
[[   6 -117   17  -55   46   -1   57 -330  -33  108  -39   -1 -215 -267
     9  157 -144  -41  132 -181 -192   -1  -34  -30]
 [ -38 -444 -260    3  291   64  140  -70  150 -115  -68  -21 -113 -288
   190  153 -191 -161 -369  -73   79  105 -225  -85]
 [  62   18  144  -22    9  -22  -31 -331  118  207  132 -128 -231 -287
   -24  200 -315  188  225   30 -122   22  -43 -239]
 [  74 -160 -121  102   38 -283 -137  125  422    8  262 -347  282    9
   -44  157 -500  467 -431  406  297  197 -254 -471]
 [ 124  -64  -17  -33 -208 -148  274  284   75 -320  164   95  201  105
     6 -265  430    4 -105  -75  326 -175  -19   40]
 [-123   -6 -323   48 -110 -330 -142  -68  -99  -84 -253  -43   84  102
  -300  303 -403  322 -185  101 -188  266 -160   64]
 [  42 -193  -35 -106   62  -20  131  -36  247 -230  -12  -38  -87 -232
    70  186  -72  322  -76  224  185  -56  -84 -187]
 [ 213  138  225  134 -170 -169   -5  159  377  136  573 -264  126   10
   -38 -134 -167  266   38  229  334  -12 -110 -466]
 [ 177  235  280   38 -336 -263   -4 -157  -65  293  355  -86  131   81
  -167 -206   79   -4  301 -260  -89 -101   70  -90]
 [-108  -65 -270  -51 -124 -225   35  -85 -211 -201 -325  127   12   51
  -207  184  -52  127  -92 -102 -192   99  -68  243]
 [ -63 -247 -366   39   78 -209  -15  193  251 -315 -110 -122  140    8
   -64  268 -353  410 -489  373  231  216 -267 -169]
 [  24  155  -65  184 -201 -412 -261 -100   -4  308  189 -254  209  174
  -309  106 -525  226  -83   24 -152  270 -141 -200]
 [  43 -170   65  -60  119   19   27 -359  116  161   57 -100 -189 -338
    72  183 -232   49   70  -74 -114    2  -64 -191]
 [ 104   55  240 -159 -129 -172  -49 -468   32  217   66 -127  -39 -209
   -86  169 -134  357  303  -33 -208 -111   89 -174]
 [ -67  -32 -192  -34  -87 -133   55  -29  -42 -223 -208   65  -96  -33
  -156  208 -123  246  -22   82  -52   79  -92   75]
 [  74 -203  -14   70  178   40   60  -16  342   39  252 -169 -136 -276
   136  101 -308   49 -158  144  204   80 -203 -360]
 [  65   47  120   40   20 -107 -167 -298  239  279  201 -275 -146 -240
   -89  290 -578  388  130  225  -84  133 -113 -404]
 [ 111 -222   39 -104   36  137  388  138  184 -339  116  142 -138 -224
   219 -144  395  -93   -2  -58  328 -242  -35  -30]
 [  18  209    3  186 -243 -148   22  -74 -293  248  155   85 -104  102
  -211 -170  -17 -414  231 -469 -263  103  -43  175]
 [ 151  109  148   28 -296 -263   73  -16  -47  110  283  -33  221  127
  -114 -245  199  -47   97 -254   33  -99   32  -31]
 [  59  357   69   70 -436 -307  -20   57 -140    7  119   31   73  236
  -347  -74   35  216  282  -41  -71    7   29   71]
 [ 205 -168  214  -66   54  -88   45  -65  502   42  406 -296  118 -245
   155   46 -166  418 -101  299  354 -113  -90 -545]
 [ -26    3 -167  108 -107 -138   67   36 -143  -30   -5   80  -40   53
  -128  -31  -47 -182  -43 -217  -87  116 -115  131]
 [  19 -295 -120 -117   55  -34  218  -60   51 -235 -101   78   -7 -168
   107   40  157   -5 -166 -108   90  -86  -60   39]
 [  98 -130   29  136  107 -139 -125 -130  309  315  367 -325   56 -158
    33   93 -503  101 -192   88   84  166 -207 -454]
 [ 153  -42  306  -27   25  104  131 -413    9  365  304  -40 -260 -364
   139  -94   33 -315  341 -405 -156 -147   44 -149]
 [  59  316   99  211 -272 -145  -32  -59 -176  309  276   -2 -141   80
  -243 -131 -146 -241  324 -295 -208  116  -46   20]
 [ 108  151   89  100 -262  -48  235  143 -155  -22  236  178  -81   78
   -68 -335  362 -395  225 -388   37 -108    9  163]
 [ 201  347  358   81 -375 -180   37  -94  -43  298  453  -51   12   65
  -170 -263  123  -46  449 -250  -55 -127   87 -105]
 [ 252  160  477 -183 -323   -6  307 -258 -122   96  297  150  -83 -142
    44 -354  648 -178  592 -475  -41 -450  261   86]
 [ 100   80   62   46 -259 -208  109  -18 -154   89  190   48  139  119
  -105 -245  218 -223   88 -374  -46  -66   10  106]
 [  46  228   96  -53 -326 -247    3 -171 -156   20  -15   46   -4   58
  -259   39   38  243  311  -89 -181  -51   77   80]
 [ 141  -11  183  -47 -187  -35  278 -128 -181   81  209  155  -12  -51
    51 -344  487 -449  230 -572  -58 -241   98  174]
 [ 187  -36  215  147   49  137  188   74  280  173  556  -93 -201 -236
   186 -233   -6 -304  103 -117  256  -64 -122 -323]
 [  24  -61  -98  -60  -89  -95  160  137  132 -335  -39   51  -16  -35
   -40   78   60  287  -64  182  200  -47  -78  -33]
 [ -65  298 -201  212 -324 -344 -135  117 -201   38  -10   -2   43  295
  -426   60 -309  111   44  -14 -169  281 -130  107]
 [ 116  265  124   33 -410 -244  108   70 -155  -15  183   87  108  196
  -225 -235  278   -3  262 -223  -15 -112   66  115]
 [ -31  -47  -79   41  -44 -129  -14 -303 -208  212  -53   20  -93  -88
  -112   70 -169 -225   56 -371 -322  111  -57  102]
 [  50  305  -31  171 -427 -484 -175   62 -140  171  184 -116  315  371
  -409  -79 -196  191   30  -76 -107  170  -56  -10]
 [ 177  -72  236  -56   11  -62   33 -156  371  102  337 -238   -7 -256
    95   68 -175  342   62  205  204  -98  -51 -443]
 [ 103 -254  -49  -91    2 -108  203  134  261 -284  115  -45  170  -77
   120  -43  158  198 -266  115  345 -118  -91 -160]
 [  96  181  -76  276 -257 -389 -139  312  168  106  414 -234  312  305
  -257 -114 -333  188 -214  157  208  230 -212 -269]
 [ 175 -226  129  -16  133   19  110   -6  452   11  375 -220   -8 -288
   208    7 -136  170 -137  187  342  -77 -135 -457]
 [ 111  -83  138 -200 -132 -195   70 -262   92  -34   28  -72  126 -132
   -17   82   95  380   85   13   16 -184   71 -121]
 [  62  175  109 -139 -348 -225  101 -173 -214  -86  -89  141   19   55
  -215  -19  272  194  333 -186 -167 -168  140  199]
 [ 169 -203  102  -91  -11  -97  166   45  316 -138  254 -113  153 -138
   140  -69  118  221 -136  110  339 -167  -53 -278]
 [  25 -329 -125    8  230   10   60 -101  269  -13   78 -147  -80 -282
   148  168 -302   47 -276   81  127   96 -208 -272]
 [  35 -277   52 -137  142  116  195 -402  -40   75  -47   76 -250 -392
   177   63   83 -249  105 -357 -161 -124    7   24]
 [ 139 -174  233 -135  147   99  104 -325  331   94  209 -161 -222 -457
   195  164 -159  239  145  115   92 -139  -30 -380]
 [  32  -92 -127  156   30 -245 -153   29  281  131  231 -299  150  -14
   -86  159 -544  273 -309  243  129  245 -250 -379]
 [ -21  -30  -96 -117 -187 -219   73 -218 -239  -88 -225  124   42    5
  -155   71  122   65   75 -256 -227  -41   36  232]
 [ 112  147  126    4 -320 -210  112  -68 -193   84  171   73   96  113
  -142 -240  278 -158  220 -376  -89 -121   75  132]
 [  60   49  139 -216 -236    5  309 -199 -237 -199 -137  287 -195 -140
   -30  -93  521  -78  425 -350 -138 -299  176  302]
 [ 101 -151  -34  124   62  -32   94  148  292    7  337 -141   14 -106
    94  -65 -160  -52 -218   60  280   59 -204 -294]
 [  39 -387 -106 -200  121  -78  151  -84  260 -310 -105  -62   90 -236
   142  197   19  364 -280  185  222 -100  -82 -163]
 [ -21 -116 -130  208  206  -55 -183 -182  209  332  193 -274 -168 -227
   -32  271 -764    7 -188   93  -90  346 -296 -372]
 [ 176 -203  186 -143   45   47  230  -73  311 -121  235  -63  -49 -295
   212  -35  171  153   29   63  281 -235  -11 -265]
 [  29  -50  -31  -76 -114 -146   98  -79   -4 -116  -37   31   14  -51
   -71   55   49  148   24  -47   -8  -51  -25   14]
 [ 180  -89  135   20  -76  -20  240  137  185  -63  376   -9   61  -74
   128 -275  273 -154  -23 -133  306 -168  -46 -148]
 [ 112  307  275   90 -246  -69    4 -247 -124  353  293   -8 -222  -79
  -164  -97  -67 -133  505 -284 -234  -24   47  -51]
 [ 126 -274  109 -273    3  -45  245 -161  183 -242   -2   11   63 -252
   168   22  305  260  -22    5  189 -289   57 -100]
 [ 219   78  222  -68 -291 -245  133  136  217 -114  356  -98  279  100
   -43 -211  269  331   56   92  323 -222   38 -210]
 [ 220  382  349  106 -387 -228   -9   -5   65  263  511 -130   71  113
  -195 -238   30  119  382  -68   56  -92   45 -223]
 [   3 -134 -263  142    4 -279  -86  212  251  -99  129 -205  232   98
  -100  128 -400  289 -451  285  235  247 -271 -261]
 [  48   10   27   27  -72  -15  119  -97  -31   29   93   53 -170 -120
   -28  -20    6 -121  142 -178  -52  -11  -48    4]
 [  23  305    9  311 -221  -98  -34   12 -213  340  289   21 -210  102
  -245 -157 -221 -436  254 -361 -220  211 -121   51]
 [ -47 -245 -347   82   62 -105  127  268  129 -306  -45   17   66   17
     8   50  -93   -2 -414   87  227  145 -239  -15]
 [ 222   85  254   25 -224 -169  115   70  180   80  460 -115  168   28
    -7 -261  172   65  105  -63  234 -160    7 -234]
 [  40 -368  -34  -38  299  164  158 -210  233   33   84  -66 -255 -432
   257  135 -176 -144 -136  -78   71    2 -151 -225]
 [ -47 -356 -240   87  262    8   22 -155   98   95    1  -92 -122 -251
   106  163 -373 -227 -322 -138  -47  206 -244 -129]]

[ 139  -91  128   90  -60 -181   21  -60  -82   18  -98 -111   -5   29
   32   79   10  193   49   28  -84  -61  -60 -180 -104  -39   90   73
   85  -15    1  -50 -146] -> 51
[-123  -64  170  261  129 -281   45   13    3 -118   63  198 -327   72
 -117   13 -176  142 -173 -108  -95   28  141 -215   -6  136   44   43
   90  -99 -278   25  -72] -> 5
[-157  -95 -149  -94   35  150 -151  115  336   -3 -138   18 -206   68
   45  267 -110   -7   10   73  164   56  265   11 -130  162  312   48
 -218  126   15  -17   87] -> 13
[ -48   33  244  277   -9 -176  161 -173 -150  -28   10   64 -234 -236
 -233 -157  105  124 -218  -15 -225  -12 -207 -219   28  135  178   67
  202 -205 -260   56 -213] -> 10
[ -43 -127   91  215   21 -286  119   12 -135   54   79   68  -99  -38
  -42    5  -24  189 -112 -129 -131  -68  134 -169   16   19   81  321
   93 -167 -257  -16 -158] -> 9
[ 231 -220 -177  171  197   58 -133  351 -109 -304  261   85  101  527
  160   63 -623   81  -76    1  305  160  251  -32 -269   65 -392 -500
 -154  132  194   31  340] -> 18
[-140   13   25   27  -64   59   20  -93  113   61 -141  -61 -175 -237
  -89   63  142   20  -61   52  -62   -9  -89  -70  -41  139  415  176
   -4  -38  -92   41 -140] -> 43
[ -47 -160 -361  -90   36  236 -198  299  141  -93   20 -171  161  207
  266  269 -331  -63  113  -15  292   69  175  114 -226   59  174  -13
 -242  244  247   93  152] -> 29
[-147 -108 -336   59   72  351  -28  238   58  -33  190   80  -22  -56
  -20    3 -187 -107 -221    8  228  130  199  144 -100  237  173   -3
 -231  -31  -21  106  198] -> 6
[   0 -121 -358 -164  -38  458 -148  194  221   36  -56 -101   62   21
  105  186  -97  -81   -3  173  309   91  173  162 -207  151  263  -83
 -325  136  223    0  213] -> 48
[ 488 -187  114    8 -130  -76   -6  -54 -143   82 -128 -127  150  201
   71   80    7  315   91  229   41  -57   24 -176 -223 -124 -177 -190
  -13  -11  194 -229   19] -> 65
[ 339  -20    1  -26 -279  294  130 -205 -208  217 -140 -262  215 -356
 -100 -138  383  115  -65  307  -39  -50 -379  -25 -144    6  217  -38
   14 -144  171  -75 -104] -> 0
[  49 -133   24 -171 -119  -83 -127  -44  266  156 -339 -169  -80   77
  136  362   97  177  228  114   21  -97  174 -114 -146  -52  321  238
 -102  132   84 -166 -112] -> 2
[-108  -91   95  205   68 -363    5   59  -75 -100   28  -52  -70   99
   91  123 -201  135   41 -209 -113  -53   27 -199  -41  -16  124  247
  137   21 -144   89 -201] -> 4
[ 350 -106  235   -2  -92 -157  -58 -130   25    7 -255 -103  -63  194
   31  157   13  285  121  220  -25  -44  -36 -245 -203  -67  -32 -216
   37   55  141 -198  -53] -> 55
[ 280  131  139   59 -193  381   88 -285 -128  -15 -173 -173  -23 -363
 -259 -238  298   17 -179  392  -54   77 -604  -82 -167  176  226 -469
   73  -91  184   24  -43] -> 8
[ -49 -108 -216   93   48    9  -82  228  -98 -146  115 -201  202  135
  224  126 -326  -20   72 -154  111   29  -38   10 -156    7  123   71
  -26  151  133  186  -14] -> 17
[ 130  -34  230  109  -71 -204   27 -154  -49  -10 -167 -101 -104  -12
  -39   55   62  197   34   76 -139  -55 -162 -239  -98   -6  135   -5
  139  -22  -18  -49 -186] -> 19
[  16 -136   99 -141  -64 -157 -127  -54  343  128 -344  -47 -230  139
   79  377   62  213  186  119   13  -81  287 -160 -125  -18  276  198
 -107  106   -5 -204  -86] -> 62
[ 403  110  287  234 -211  -37  163 -309 -489  -86  -85 -374  247 -267
  -94 -277  197  144  -22  161 -247  -44 -849 -241 -150  -55   63 -294
  357  -83  198  117 -291] -> 1
[ 241 -196 -229 -122    9  150 -247  250   92 -135  -77 -226  229  428
  321  308 -382   72  225  107  306   57  128   14 -330  -49  -49 -283
 -210  313  414  -27  196] -> 25
[ 185 -223 -147  128   53   66   24  195 -127    7  195  112   68  176
   18   -7 -214  150 -161   40  170   53  304  -13 -138   57 -189  -82
 -145  -99   -7  -83  190] -> 30
[ 258  -81  140   85  -95 -276  -39  -47 -209  -83 -133 -346  227  159
  208  138 -111  210  237  -26  -93  -97 -290 -226 -188 -173   36   -1
  183  138  206   26 -222] -> 32
[  22 -218 -170  153  255  211  -69  303  169 -153  257  476 -341  349
 -147   12 -435   63 -367  111  337  226  635   16 -146  303 -275 -427
 -324  -87 -129 -103  482] -> 11
[  86 -204 -214  122  186  109 -131  335    9 -234  216  124    5  413
  117  100 -536   37 -104  -11  299  153  320    9 -220  125 -224 -350
 -199  110  112   35  315] -> 53
[ 388    1   51   60 -127  302   27 -123 -173  -56  -68 -148   97  -79
 -114 -152   69   82 -113  336   64   83 -375  -73 -227   90  -19 -518
    0  -34  256  -25   79] -> 26
[ 210  128  299  189  -83  127   96 -294 -117 -115 -126  -16 -225 -232
 -315 -236  166   80 -224  293 -130   83 -505 -210 -121  196  114 -492
  161 -119   24   24  -69] -> 49
[ 204 -114  144  -55 -153 -184  -34 -115   40  121 -281 -211   23   47
   99  216  124  248  198  116  -76 -120  -30 -191 -146 -116  179  150
   40   54   91 -152 -188] -> 15
[ -22  -26  212  177  -43 -339   70 -118 -107   -8  -93 -113  -88  -72
   -1   59   38  174   37 -100 -214  -95 -160 -246  -24  -26  218  248
  208  -49 -135   39 -299] -> 50
[  64 -101  328  162   68 -372    3  -99  110  -50 -134  188 -395  188
 -109  129  -76  286  -49   45 -111  -25  212 -311  -60   50  -15  -46
   80  -63 -211 -158  -77] -> 41
